Rows, each with its class
[ 11   5   1  10 -25 -27 -35 -18  -1  19 -14 -24 -31 -18 -13  16  -4  -4
  19 -12 -19   8  -3] -> S
[  5 -10 -13 -10  -1  40 -36  39  14  20 -20 -27  -1 -37  20 -26  13   9
 -33   6  13   7   6] -> G
[-21 -20  -6 -27   6  15 -51 -10 -12  17  18  16  19   5  -3 -25 -16  68
  13  16  19  10  -5] -> Q
[-38  -7  -9   2 -23   8 -54 -36   1  18   8  -4   2 -10  18 -20 -17   6
 -12  -7   3  10  -1] -> W
[-14   8 -11   1  11   9  26  -2 -18 -35   6  17  34  23   8   5  -6  -8
  -2  -4  37  -6   7] -> Q
[ 19  -5   2   3  42   2  17  21  21  12 -19 -22  -7 -28   4 -14  16  22
  25   0 -22   5   9] -> X
[-11 -19 -12 -22  18  21   6  26  -5   9 -14  15  20   6  -2 -33 -10  44
 -26  22  11   2   8] -> G
[ 17   0  -7   3 -12 -18  38  -2 -12 -20   5  29  -7  44 -12  15   3  -4
  -4   3 -48 -13  -6] -> S
[-18  -1  -3 -11 -15 -14 -31  -7 -20 -10 -31  15  -6  36  -7   0 -13  38
  19   2 -19  -9  -3] -> W
[ 38  17   7 -47 -27  -4  19  17 -30   3 -15 -16 -28  44 -17  12  -6 -14
  -3   9  18 -15 -24] -> S
[  2 -15   6  25  13  -5  18  20  22  18 -14  15 -14 -37  12 -21  17  -1
 -21  -2 -54   0   0] -> X
[-12 -10   9  22   5  20 -58   6  21  -1  -4 -23 -63 -39  32   2   8  44
  -7  -2  21  15  11] -> Q
[ -6 -11 -13  -2 -13   0   1  -9 -13 -22  21  21   4  51  -4  11  -4  22
   6   6 -13 -11 -10] -> W
[  8   1  10 -27 -51 -12 -56  -8  -4  51  -3 -19 -41  -3   0  -6  -7  10
  11  10 -19   5  -6] -> S
[-18   2  -5 -29 -16 -12  13 -31 -21  -8  14  19   7  54 -17   2 -24   3
   0  -4   3  -8 -17] -> W
[-20   7  -3   2  -6  -6  23 -21 -27 -31  32  23  10  46  -7   6  -2  -1
  12 -13 -20  -8  -6] -> W
[ 18  -7 -17 -36  19  15   5  24  -3  23 -17   5   9   0 -14 -23  -2  38
 -14  25   9  -7  -5] -> X
[ -9   0  -8   6 -36   5 -34 -21   0  -1   8 -13  -8  -2  25  -1 -38 -16
  -1  -3   9   8  -2] -> W
[ -7  -3  -2  -9   4  18 -26 -16  21  10  -5 -25  19 -27  -1  11  -1  -8
  -9   5  69  15   8] -> Q
[-14   2  -2 -13 -25   0  -4   5  -4   5  11  16 -24  44 -19 -15 -12  26
   2  11 -51  -9  -6] -> S
[ -6  19  -3 -30   9   0 -36 -28 -33   9  -6 -12  24  -6 -13  11 -25  16
  20  -5  89   1 -11] -> Q
[ 12  23  15   7 -17 -29  34 -12  -3   4  -5   1 -13   2  -5  12  10 -57
  -1 -13 -15  -6   0] -> S
[  1  18  -3   0  19  17  -4 -11  -5 -22  16 -10  79  -1  11  15 -31 -23
  11  -8  56  -7   0] -> Q
[-12  -3 -21 -30   6  26 -20   5 -28  -9   1  10  32  27   6  -2 -17  19
   0  15  26   0   7] -> Q
[  7  14   2  -4 -13 -12  21 -35 -19 -15  14   7   7  20  -8  15  -7 -27
  13 -19  12   8  -1] -> W
[ 18  10   8  21  20  -7  57   7  21   2 -17  -5   2 -25  -5  14  16 -39
  -9  -8  15  10   3] -> G
[-28 -18   5  -5 -25  16 -68  -8  -1   6   5 -13 -12   4  12  -9 -14  27
   9   5 -13   9   2] -> W
[  3 -10  16  12 -24 -21 -43 -10   3  11  18  -5 -36   0  -2  17  -1  29
  43   5 -41   2  -4] -> S
[ 18  21  24  28  11 -47  76 -41  12 -18  11  27   7   8 -24  26   9 -36
  21 -31 -28  -7  -5] -> S
[ 16   3  11  21  13  -6  36   1  28  17 -37 -25   4 -49  14  -4  17 -33
 -12   2   7  16   7] -> G
[-23 -21 -16  35  15  29 -27  26  23 -12  12   7   2 -20  45 -17  15  14
 -18   9 -14   7  15] -> Q
[-29 -39   8  23 -25   9 -52  -7   2   2  17 -11  -9  -4  29   1 -18  23
   9  -6 -21  12  10] -> W
[ -4  17   0   3 -25 -21  -9 -33 -13  -7  14  -2   8  25  -1  12 -14 -25
  21 -14  18  -6  -8] -> W
[ -7   4   3  31  18  13 -20  -2  31 -14  14 -11  14 -47  34   7   7 -18
  14  -5  26  19  14] -> Q
